Below are the code and all the weights of a small trained network. Each question names an input and a class and asks about switching units off, where a switched-off unit gives its printed mean instead of its output.

import numpy as np


def w(rows, s, z=0):
    codes = np.array(rows[::2]) - 128.0
    scale = np.full(codes.shape[1], s)
    scale[-1] = z or s
    return codes * scale


def norm(h):
    return h / np.sqrt((h * h).mean(-1, keepdims=True) + 1e-5)


def f(y):
    return y / 2 * (1 + np.tanh(0.7978845608 * (y + 0.044715 * y**3)))


def log_softmax(a):
    a = a - a.max(-1, keepdims=True)
    return a - np.log(np.exp(a).sum(-1, keepdims=True))


def net(x, mask):
    res = np.array(x, float).reshape(1, 4) / 4 @ E
    u = 0
    for l in range(3):
        y = f(norm(res) @ A[l][:, :-1].T + A[l][:, -1])
        res = res + np.where(mask[u : u + 6], y, B[l][:, -1]) @ B[l][:, :-1]
        u += 6
    return log_softmax(norm(res)[-1] @ U[:, :-1].T + U[:, -1])


A, B = {}, {}
E = w([
[116,59,130,137,246,165,105,149,69,121,112,214],'x0',
[85,158,19,51,102,71,9,171,200,181,165,148],'x1',
[120,165,116,117,115,180,154,183,135,135,24,153],'x2',
[93,161,200,104,193,199,46,92,141,15,95,79],'x3',
],0.011)
A[0] = w([
[161,162,115,115,90,77,152,143,191,161,141,103,49],'0.n1',
[108,156,103,143,160,120,197,162,34,176,83,204,2],'0.n2',
[170,135,137,150,90,168,154,126,110,130,90,255,70],'0.n3',
[114,48,58,198,124,199,172,235,126,175,80,218,89],'0.n4',
[97,145,135,58,130,158,56,170,181,148,90,158,23],'0.n5',
[104,68,96,126,118,20,136,134,161,186,158,137,22],'0.n6',
],0.0077,0.0063)
B[0] = w([
[128,104,219,92,83,117,88,111,39,70,167,87,177],'0.n1',
[172,68,179,19,139,126,226,241,168,98,166,121,184],'0.n2',
[130,32,163,159,167,125,136,221,167,184,119,45,173],'0.n3',
[176,95,136,3,167,98,123,157,108,137,82,191,254],'0.n4',
[72,169,94,173,119,188,54,187,101,79,126,108,189],'0.n5',
[189,171,111,183,72,57,84,13,195,182,212,242,202],'0.n6',
],0.0072,0.0055)
A[1] = w([
[142,82,27,167,143,59,89,153,92,227,198,161,19],'1.n1',
[21,157,61,140,159,184,69,223,222,124,99,122,3],'1.n2',
[135,139,94,68,144,99,41,123,80,156,94,144,74],'1.n3',
[151,123,122,138,108,144,255,122,116,109,113,151,93],'1.n4',
[122,127,112,132,170,137,148,122,71,160,140,136,15],'1.n5',
[124,104,176,190,177,170,159,123,79,83,123,118,132],'1.n6',
],0.0091,0.0039)
B[1] = w([
[116,154,151,113,117,135,132,90,183,150,131,254,254],'1.n1',
[83,141,105,122,88,131,116,214,150,88,89,129,242],'1.n2',
[55,159,112,190,76,189,120,111,142,137,116,118,196],'1.n3',
[107,153,117,140,126,124,121,135,154,219,72,101,210],'1.n4',
[126,94,84,93,146,139,161,108,123,109,100,88,126],'1.n5',
[150,119,138,175,124,152,118,108,200,137,141,114,247],'1.n6',
],0.013,0.0064)
A[2] = w([
[159,163,109,82,86,42,82,127,141,171,226,108,110],'2.n1',
[124,105,134,128,250,175,68,79,156,56,151,120,3],'2.n2',
[90,169,115,80,135,136,78,123,97,85,80,139,93],'2.n3',
[149,147,65,96,53,64,139,152,110,143,145,109,95],'2.n4',
[64,196,82,50,161,134,72,135,72,67,78,152,39],'2.n5',
[158,96,133,96,167,144,194,189,56,139,66,172,23],'2.n6',
],0.011,0.0037)
B[2] = w([
[104,160,73,111,125,108,161,108,51,96,103,100,254],'2.n1',
[115,64,142,101,192,137,93,144,74,91,181,178,234],'2.n2',
[98,114,143,147,67,162,117,173,164,132,157,153,213],'2.n3',
[138,48,122,103,226,151,103,139,87,76,150,117,191],'2.n4',
[51,205,116,147,59,192,108,207,200,79,99,127,244],'2.n5',
[182,59,132,63,179,80,165,249,151,184,113,130,221],'2.n6',
],0.013,0.0064)
U = w([
[148,74,201,145,203,184,68,83,119,47,177,136,62],'0',
[130,156,64,86,77,63,125,63,97,166,184,241,160],'1',
[64,159,120,126,65,184,63,201,165,70,123,142,251],'2',
[126,144,71,83,87,91,140,106,32,76,131,4,58],'3',
[197,76,151,93,158,119,169,200,166,215,86,165,196],'4',
[165,165,183,224,92,169,164,60,174,185,66,41,5],'5',
],0.016,0.0029)

Each question gives the input, the list of numbers given to net, and the class t.
The units are the neurons (one row each of A and B). Each row of codes is followed by its name. A weight is (code - 128) times the scale printed after its matrix; where a second scale follows, it is the last column's (A, B and U).
mask holds one flag per neuron, layer by layer. A switched-off neuron (its flag False) gives its mean, the last column of its row in B, instead of its output. The means were averaged over made-up inputs and are rounded, as every weight is.
A unit's drop is (log p(t) with every unit on - log p(t) with that unit switched off) / (log p(t) with every unit on - log p(t) with every unit switched off).
The circuit of an input: a set's keep is (log p(t) with only the set's units on - log p(t) with every unit switched off) / (log p(t) with every unit on - log p(t) with every unit switched off). Starting from the 12 units with the biggest drops (on a tie, the unit counted first), units are removed one at a time, each time the one whose removal leaves the highest keep (on an exact tie, the one counted first), for as long as the keep stays at least 0.8.
units of the circuit, in order: the units of the circuit, biggest drop first
unit that matters most: the unit with the biggest drop
k most important neurons: the k neurons with the biggest drops, biggest first
top k neurons in layer l: the k neurons of layer l with the biggest drops, biggest first
drop when u is switched off: that unit's drop, to one decimal
input [-5,-4,4,7], class 0: units of the circuit, in order : [1.n2, 2.n5]
input [7,0,5,2], class 4: units of the circuit, in order : [2.n6]
input [-1,7,0,-2], class 1: units of the circuit, in order : [0.n6, 2.n5]
input [-5,6,-7,1], class 1: 2 most important neurons : [1.n1, 0.n6]
input [-5,4,1,-3], class 1: 2 most important neurons : [0.n6, 1.n1]
input [2,-7,-2,1], class 5: units of the circuit, in order : [1.n4, 1.n6]
input [3,-7,2,1], class 4: 2 most important neurons : [1.n3, 0.n6]
input [2,-4,3,2], class 4: top 4 neurons in layer 0 : [0.n5, 0.n6, 0.n3, 0.n1]
input [-4,1,-6,6], class 0: 3 most important neurons : [2.n2, 1.n2, 0.n6]
input [5,-1,3,4], class 0: 2 most important neurons : [1.n6, 2.n2]
input [-7,-5,-2,-2], class 5: 3 most important neurons : [0.n6, 1.n4, 0.n4]
input [-7,7,1,-5], class 1: 2 most important neurons : [1.n1, 0.n6]
input [4,-1,1,7], class 0: 2 most important neurons : [1.n6, 2.n2]
input [-7,3,3,-8], class 1: unit that matters most : 1.n1
input [-7,-5,-4,-2], class 3: 2 most important neurons : [1.n1, 1.n3]
input [0,8,8,-8], class 1: 2 most important neurons : [0.n6, 1.n1]
input [7,5,-3,-1], class 1: 3 most important neurons : [1.n1, 0.n6, 1.n2]
input [1,1,1,-1], class 4: top 2 neurons in layer 0 : [0.n2, 0.n4]
input [2,-6,7,4], class 4: top 2 neurons in layer 0 : [0.n6, 0.n5]
input [6,-1,1,3], class 0: unit that matters most : 1.n6
input [-4,-8,-1,-6], class 5: drop when 2.n6 is switched off : 0.1
input [0,2,-8,7], class 0: drop when 1.n2 is switched off : 0.3
